Questions about the array below.
1) What is the second entry, reading row by row?
2) What is the fourth entry, reading row by row?
3) What is the bottom-left entry?
4) What is the first entry in reading order?
5) What is the largest entry in the last column?
6) What is the largest entry?
130,117,123,132,151,132
126,144,136,123,106,124
125,146,137,124,108,125
129,111,119,133,148,131
129,115,121,132,147,131
1) 117
2) 132
3) 129
4) 130
5) 132
6) 151

Read these off the table that follows.
1) Which number is the largest entry in the last row?
2) Which number is the last entry, reading row by row?
3) Which number is the top-right entry?
4) Which number is the second entry on the diagonal from the top-right corner?
5) Which number is the third entry in reading order?
6) Which number is the 4th entry in reading order?
7) Which number is the first entry in reading order?
8) Which number is the largest entry in the last column?
[[117 124 119 120 120 126 144 141 132 119 121 129]
 [121 126 126 133 123 130 122 122 128 147 122 126]
 [121 138 127 130 119 140 125 134 138 123 117 142]
 [143 127 136 129 135 122 125 122 121 125 137 122]
 [139 127 134 132 132 123 123 121 121 131 133 123]
 [138 129 134 131 131 126 123 122 124 129 132 126]
 [138 129 133 127 122 123 136 133 126 116 125 127]
 [137 133 135 131 145 128 122 124 126 125 142 130]
 [143 128 135 126 135 122 131 127 124 117 138 125]
 [115 132 121 125 119 139 127 133 139 127 119 137]
 [123 126 127 135 125 130 119 120 128 150 123 125]
 [122 125 123 124 124 125 139 136 128 123 125 127]
 [136 131 135 137 125 129 118 119 125 139 124 127]
 [136 119 130 124 148 118 131 122 120 130 150 116]]
1) 150
2) 116
3) 129
4) 122
5) 119
6) 120
7) 117
8) 142

[[129 129 127 129 128 128 129 129]
 [126 127 132 124 127 132 126 129]
 [120 115 151 136 124 121 120 117]
 [126 127 127 128 128 128 128 128]
 [133 126 128 132 126 124 127 123]
 [129 128 128 128 128 128 128 128]
 [128 128 128 128 128 128 128 128]
 [114 123 123 130 131 127 128 127]
 [130 130 131 127 135 130 121 129]]
Counting starts at 1.
The top entry of the column that holds the largest entry is 127
Which number is the entry in row 3 and column 1?
A: 120
Which number is the entry in row 1 and column 1?
A: 129
Which number is the entry in row 1 and column 2?
A: 129
Which number is the bottom-right entry?
A: 129
Which number is the entry directly above 136?
A: 124
The entry at row 2, column 1 -> 126
The top-right entry -> 129
Which number is the entry just right of 136?
A: 124
Which number is the smallest entry?
A: 114
Which number is the entry in row 2 and column 3?
A: 132
The entry directly above 135: 131
Which number is the entry in the bottom-left corner?
A: 130
The entry at row 3, column 3 -> 151
The entry directly above 114: 128
Which number is the entry in row 3 and column 2?
A: 115

[[123 142 124 143 131 135 134 136 105 112 124 113]
 [134 115 132 122 127 130 112 125 139 134 132 133]
 [135 125 133 119 128 122 131 131 139 139 133 139]
 [121 128 123 137 128 137 121 124 117 117 122 116]
 [119 137 122 136 128 120 144 121 120 123 122 124]
 [122 141 124 142 130 133 134 134 107 113 124 114]
 [135 117 132 118 128 134 114 131 139 135 132 134]
 [134 117 133 122 128 129 115 128 138 134 132 133]
 [134 119 133 123 128 128 119 128 137 134 132 134]
 [123 128 126 139 129 123 130 119 122 123 125 123]
 [122 141 124 143 129 132 134 133 107 113 124 114]
 [123 139 125 138 127 133 131 133 113 117 124 117]
 [123 141 125 141 129 136 132 136 107 113 124 114]]
Indices start at 1.
The bottom entry of the column that holds the largest entry? 132
The entry in row 3 and column 1? 135
The entry in the bottom-left corner? 123
The entry in row 1 and column 3? 124
The entry in the top-right corner? 113
The entry in row 2 and column 1? 134
The maximum? 144
The top-left entry: 123
The entry at row 1, column 2? 142
The entry just right of the largest entry? 121
The bottom entry of the column that holds the smallest entry: 107
The top entry of the column that holds the smallest entry -> 105
The entry directly below 105? 139
The entry just right of the smallest entry? 112
The entry just left of the largest entry: 120
The bottom-right entry: 114
The entry at row 2, column 2? 115
The entry just left of 126? 128

[[123 130 130  98 119 140]
 [147 130 130 129 144 128]
 [125 133 133 130 125 126]
 [127 125 125 130 141 131]
 [126 103 103 132 133 139]
 [120 126 126 127 132 130]
 [123 123 123 129 121 129]
 [126 131 131 120 133 139]
 [124 129 129 128 131 128]
 [130 125 125 146 136 122]
 [127 122 122 128 137 134]
 [122 123 123 126 124 128]
 [134 126 126 123 136 125]
 [114 122 122 138 136 127]
 [148 133 133 136 140 109]
 [130 136 136 134 133 137]]
Counting starts at 1.
The entry at row 3, column 1 is 125
The top-right entry: 140
The entry at row 1, column 1: 123
The bottom-right entry -> 137
The entry in row 2 and column 1?
Answer: 147
The entry in the bottom-left corner?
Answer: 130
The entry at row 1, column 2?
Answer: 130
The entry in row 1 and column 3: 130
The entry just right of the smallest entry: 119
The entry just left of 141 is 130
The entry in row 2 and column 2 is 130
The entry in row 3 and column 2 is 133
